Below are the code and all the weights of a small trained network. Each question names an input and a target symbol and asks about switching units off, where a switched-off unit gives its printed mean instead of its output.

import numpy as np


def w(rows, s, z=0):
    codes = np.array(rows[::2]) - 128.0
    scale = np.full(codes.shape[1], s)
    scale[-1] = z or s
    return codes * scale


def f(y):
    return np.maximum(y, 0)


def softmax(a):
    e = np.exp(a - a.max(-1, keepdims=True))
    return e / e.sum(-1, keepdims=True)


def log_softmax(a):
    a = a - a.max(-1, keepdims=True)
    return a - np.log(np.exp(a).sum(-1, keepdims=True))


def net(x, mask):
    ids = ['βγδζξτ'.index(c) for c in x.split()]
    T = len(ids)
    res = E[ids] + P[:T]
    u = 0
    for l in range(2):
        r = res
        for j in range(2):
            rows = slice(2 * j, 2 * j + 2)
            q, k, v = (r @ M[l][rows].T for M in (Q, K, V))
            z = softmax(np.where(np.tri(T) > 0, q @ k.T / 2**0.5, -1e9)) @ v
            o = O[l][rows]
            res = res + np.where(mask[u + j], z, o[:, -1]) @ o[:, :-1]
        u += 2
        y = f(res @ A[l][:, :-1].T + A[l][:, -1])
        res = res + np.where(mask[u : u + 12], y, B[l][:, -1]) @ B[l][:, :-1]
        u += 12
    return log_softmax(res[-1] @ U[:, :-1].T + U[:, -1])


Q, K, V, O, A, B = {}, {}, {}, {}, {}, {}
E = w([
[59,58,244],'β',
[254,58,224],'γ',
[50,135,223],'δ',
[93,141,142],'ζ',
[101,76,40],'ξ',
[103,245,85],'τ',
],0.0094)
P = w([
[2,95,140],'0',
[133,128,200],'1',
[34,123,122],'2',
[148,140,174],'3',
[70,142,111],'4',
[170,139,141],'5',
[95,176,105],'6',
[189,143,104],'7',
[107,212,117],'8',
],0.011)
Q[0] = w([
[144,84,159],'0.h0',
[88,225,173],'0.h0',
[43,120,101],'0.h1',
[250,92,158],'0.h1',
],0.014)
K[0] = w([
[191,39,241],'0.h0',
[125,231,159],'0.h0',
[131,164,1],'0.h1',
[51,23,231],'0.h1',
],0.0085)
V[0] = w([
[98,216,132],'0.h0',
[106,206,108],'0.h0',
[138,150,54],'0.h1',
[137,8,123],'0.h1',
],0.013)
O[0] = w([
[149,80,67,167],'0.h0',
[169,84,110,113],'0.h0',
[65,154,2,2],'0.h1',
[110,247,190,136],'0.h1',
],0.0092,0.0042)
A[0] = w([
[189,42,193,252],'0.n0',
[133,124,124,124],'0.n1',
[40,113,101,74],'0.n2',
[255,147,168,190],'0.n3',
[193,152,109,114],'0.n4',
[30,85,94,148],'0.n5',
[129,38,127,120],'0.n6',
[58,16,129,243],'0.n7',
[185,163,116,51],'0.n8',
[170,187,117,112],'0.n9',
[27,108,120,50],'0.n10',
[214,80,165,113],'0.n11',
],0.0081,0.0027)
B[0] = w([
[68,203,148,254],'0.n0',
[123,156,102,131],'0.n1',
[62,206,2,168],'0.n2',
[105,208,20,234],'0.n3',
[97,63,167,142],'0.n4',
[55,111,29,194],'0.n5',
[68,120,121,170],'0.n6',
[51,79,112,216],'0.n7',
[64,45,148,137],'0.n8',
[140,24,115,142],'0.n9',
[14,180,70,166],'0.n10',
[142,193,128,192],'0.n11',
],0.0064,0.0084)
Q[1] = w([
[176,87,227],'1.h0',
[254,115,93],'1.h0',
[197,214,163],'1.h1',
[172,23,202],'1.h1',
],0.0047)
K[1] = w([
[204,137,254],'1.h0',
[151,101,148],'1.h0',
[110,187,160],'1.h1',
[41,105,119],'1.h1',
],0.0069)
V[1] = w([
[76,124,110],'1.h0',
[154,198,125],'1.h0',
[104,88,115],'1.h1',
[2,160,212],'1.h1',
],0.0084)
O[1] = w([
[254,167,109,195],'1.h0',
[92,95,112,117],'1.h0',
[139,96,175,121],'1.h1',
[235,79,92,250],'1.h1',
],0.0077,0.019)
A[1] = w([
[138,132,60,109],'1.n0',
[124,114,33,201],'1.n1',
[74,134,133,165],'1.n2',
[154,8,105,187],'1.n3',
[144,162,121,145],'1.n4',
[63,94,79,4],'1.n5',
[150,106,163,155],'1.n6',
[153,130,147,156],'1.n7',
[143,161,114,212],'1.n8',
[158,177,113,183],'1.n9',
[148,152,142,117],'1.n10',
[46,95,78,56],'1.n11',
],0.015,0.0043)
B[1] = w([
[96,211,198,215],'1.n0',
[76,153,228,255],'1.n1',
[103,88,170,136],'1.n2',
[101,3,107,192],'1.n3',
[32,127,96,172],'1.n4',
[196,182,64,178],'1.n5',
[253,247,74,154],'1.n6',
[151,113,94,166],'1.n7',
[16,126,123,189],'1.n8',
[64,47,150,208],'1.n9',
[116,78,97,163],'1.n10',
[210,167,103,184],'1.n11',
],0.0055,0.019)
U = w([
[150,159,208,145],'β',
[60,156,207,103],'γ',
[180,120,115,5],'δ',
[147,159,10,129],'ζ',
[135,71,66,172],'ξ',
[65,43,159,235],'τ',
],0.014,0.0027)

Each question gives the input, a string of symbols that net reads in full, and the target symbol t.
The units are the heads (2 rows each of Q, K, V and O) and the neurons (one row each of A and B). Each row of codes is followed by its name. A weight is (code - 128) times the scale printed after its matrix; where a second scale follows, it is the last column's (O, A, B and U).
mask holds one flag per unit, layer by layer, with each layer's heads first. A switched-off unit (its flag False) gives its mean, the last column of its rows in O or B, instead of its output. The means were averaged over made-up inputs and are rounded, as every weight is.
A unit's drop is (log p(t) with every unit on - log p(t) with that unit switched off) / (log p(t) with every unit on - log p(t) with every unit switched off).
The circuit of an input: a set's keep is (log p(t) with only the set's units on - log p(t) with every unit switched off) / (log p(t) with every unit on - log p(t) with every unit switched off). Starting from the 12 units with the biggest drops (on a tie, the unit counted first), units are removed one at a time, each time the one whose removal leaves the highest keep (on an exact tie, the one counted first), for as long as the keep stays at least 0.8.
circuit, biggest first: the units of the circuit, biggest drop first
top k neurons: the k neurons with the biggest drops, biggest first
top k neurons in layer l: the k neurons of layer l with the biggest drops, biggest first
drop of u: that unit's drop, to one decimal
input β δ β, target ξ: circuit, biggest first : 1.h1; 1.n1; 1.n0
input γ ζ β β δ δ β, target ξ: circuit, biggest first : 1.n1; 1.n0; 0.n3
input β β τ γ, target γ: circuit, biggest first : 0.n3; 0.h1; 0.n0; 1.n8
input γ β β ξ δ ξ β ζ β, target τ: top 2 neurons : 0.n3; 0.n0
input β ζ τ τ β, target ζ: circuit, biggest first : 1.n5; 0.h1; 0.n5
input τ γ δ ξ τ γ δ, target ζ: circuit, biggest first : 0.h1
input ξ τ δ β ζ, target τ: circuit, biggest first : 1.n3; 1.n1; 0.h1
input ξ τ ξ β ζ, target γ: circuit, biggest first : 0.h1; 1.n1; 1.n0
input β β τ ξ γ γ β δ ξ, target γ: circuit, biggest first : 1.n1; 0.h1; 1.n0
input τ γ ζ ζ β τ ξ ζ ζ, target γ: circuit, biggest first : 1.n1; 1.n0; 0.h1
input ζ ζ ζ, target τ: top 4 neurons : 0.n3; 0.n0; 1.n3; 1.n6
input ξ δ β ξ τ ξ ξ γ, target γ: top 3 neurons in layer 0 : 0.n3; 0.n0; 0.n11
input β δ τ β, target δ: top 3 neurons : 1.n1; 1.n0; 1.n6
input δ δ γ δ δ, target ξ: top neuron in layer 1 : 1.n1
input ξ β δ δ, target δ: top 2 neurons in layer 1 : 1.n1; 1.n0
input γ ζ δ, target τ: top 3 neurons : 1.n5; 1.n3; 1.n11
input β τ β, target ζ: top 3 neurons in layer 0 : 0.n10; 0.n2; 0.n5
input γ ξ τ β ζ δ ζ ζ β, target τ: top 3 neurons in layer 0 : 0.n3; 0.n11; 0.n7
input β β τ ξ δ, target ζ: top 2 neurons in layer 1 : 1.n5; 1.n11
input ζ ζ ξ ζ τ ξ τ ξ, target τ: top neuron in layer 0 : 0.n3
input β β δ, target ξ: drop of 1.n11 : -0.1
input β ζ δ, target τ: drop of 1.n11 : 0.3
input δ δ β δ β β β, target δ: drop of 1.n1 : 0.3
input γ δ δ ξ τ τ, target τ: drop of 1.n9 : 0.2
